Below are the code and all the weights of a small trained network. Each question names an input and a class and asks about switching units off, where a switched-off unit gives its printed mean instead of its output.

import numpy as np


def w(rows, s, z=0):
    codes = np.array(rows[::2]) - 128.0
    scale = np.full(codes.shape[1], s)
    scale[-1] = z or s
    return codes * scale


def f(y):
    return np.maximum(y, 0)


def log_softmax(a):
    a = a - a.max(-1, keepdims=True)
    return a - np.log(np.exp(a).sum(-1, keepdims=True))


def net(x, mask):
    res = np.array(x, float).reshape(1, 4) / 4 @ E
    y = f(res @ A[0][:, :-1].T + A[0][:, -1])
    res = res + np.where(mask, y, B[0][:, -1]) @ B[0][:, :-1]
    return log_softmax(res[-1] @ U[:, :-1].T + U[:, -1])


A, B = {}, {}
E = w([
[190,230,84,120,30],'x0',
[32,187,38,144,217],'x1',
[137,209,186,9,198],'x2',
[73,63,66,32,70],'x3',
],0.011)
A[0] = w([
[183,108,217,151,114,99],'n0',
[86,88,65,35,80,1],'n1',
[128,51,163,128,173,49],'n2',
[158,87,160,90,68,83],'n3',
[92,135,57,107,156,60],'n4',
[142,191,192,109,175,100],'n5',
[195,185,97,133,79,111],'n6',
[162,170,214,200,135,61],'n7',
[138,63,157,63,56,134],'n8',
[139,116,123,199,124,42],'n9',
[93,74,60,217,89,110],'n10',
[169,167,114,187,192,10],'n11',
[131,72,141,119,165,82],'n12',
[60,204,52,169,170,72],'n13',
[142,218,108,116,61,1],'n14',
[148,195,146,61,147,73],'n15',
[102,58,181,122,197,138],'n16',
[128,116,142,5,177,96],'n17',
[153,67,98,185,115,226],'n18',
[107,103,167,151,151,34],'n19',
],0.013,0.0044)
B[0] = w([
[104,164,208,46,212,229],'n0',
[58,71,61,224,140,226],'n1',
[103,178,148,176,117,205],'n2',
[112,138,181,92,169,215],'n3',
[128,131,179,56,219,194],'n4',
[191,42,131,140,51,225],'n5',
[93,182,180,162,104,213],'n6',
[29,40,2,118,168,225],'n7',
[88,122,117,74,214,242],'n8',
[164,46,146,131,90,177],'n9',
[165,87,199,106,84,242],'n10',
[55,63,86,126,165,191],'n11',
[119,205,96,148,74,182],'n12',
[141,141,231,56,168,245],'n13',
[73,197,182,217,91,204],'n14',
[157,81,178,147,96,221],'n15',
[95,243,174,191,57,243],'n16',
[185,56,156,138,65,246],'n17',
[199,119,171,109,105,230],'n18',
[115,174,120,149,104,166],'n19',
],0.0096,0.013)
U = w([
[195,62,168,120,53,110],'0',
[82,251,160,181,88,114],'1',
[105,159,174,39,219,98],'2',
[54,61,98,151,155,176],'3',
[161,148,134,92,128,254],'4',
[174,166,98,133,137,103],'5',
[118,148,78,97,120,106],'6',
[183,123,68,128,122,110],'7',
],0.013,0.02)

Each question gives the input, the list of numbers given to net, and the class t.
The units are the neurons (one row each of A and B). Each row of codes is followed by its name. A weight is (code - 128) times the scale printed after its matrix; where a second scale follows, it is the last column's (A, B and U).
mask holds one flag per neuron, in row order. A switched-off neuron (its flag False) gives its mean, the last column of its row in B, instead of its output. The means were averaged over made-up inputs and are rounded, as every weight is.
A unit's drop is (log p(t) with every unit on - log p(t) with that unit switched off) / (log p(t) with every unit on - log p(t) with every unit switched off).
The circuit of an input: a set's keep is (log p(t) with only the set's units on - log p(t) with every unit switched off) / (log p(t) with every unit on - log p(t) with every unit switched off). Starting from the 12 units with the biggest drops (on a tie, the unit counted first), units are removed one at a time, each time the one whose removal leaves the highest keep (on an exact tie, the one counted first), for as long as the keep stays at least 0.8.
units of the circuit, in order: the units of the circuit, biggest drop first
most important unit: the unit with the biggest drop
top k neurons: the k neurons with the biggest drops, biggest first
drop when u is switched off: that unit's drop, to one decimal
input [-5,-2,6,-4], class 0: most important unit -> n5
input [3,4,1,-5], class 3: top 2 neurons -> [n0, n11]
input [4,-5,-2,3], class 2: top 2 neurons -> [n8, n16]
input [-3,3,5,5], class 0: top 2 neurons -> [n17, n7]
input [3,7,1,-7], class 2: top 2 neurons -> [n13, n1]
input [6,7,-1,4], class 2: top 2 neurons -> [n13, n4]
input [8,-7,6,8], class 1: top 4 neurons -> [n14, n6, n7, n1]
input [-6,8,-2,-7], class 2: top 2 neurons -> [n13, n1]
input [-3,0,6,6], class 0: top 4 neurons -> [n17, n7, n11, n15]
input [-5,5,3,7], class 3: top 3 neurons -> [n1, n0, n17]
input [-7,5,-8,-6], class 0: top 2 neurons -> [n10, n9]
input [-4,8,-5,-8], class 2: top 2 neurons -> [n13, n1]
input [-8,7,-8,7], class 0: top 2 neurons -> [n10, n18]
input [6,5,-8,6], class 0: units of the circuit, in order -> [n10]
input [-1,-7,5,-1], class 2: top 2 neurons -> [n0, n8]
input [6,0,-2,8], class 3: drop when n16 is switched off -> 0.4
input [-4,5,5,0], class 0: drop when n17 is switched off -> 0.5
input [-1,6,7,-6], class 0: drop when n5 is switched off -> 0.8
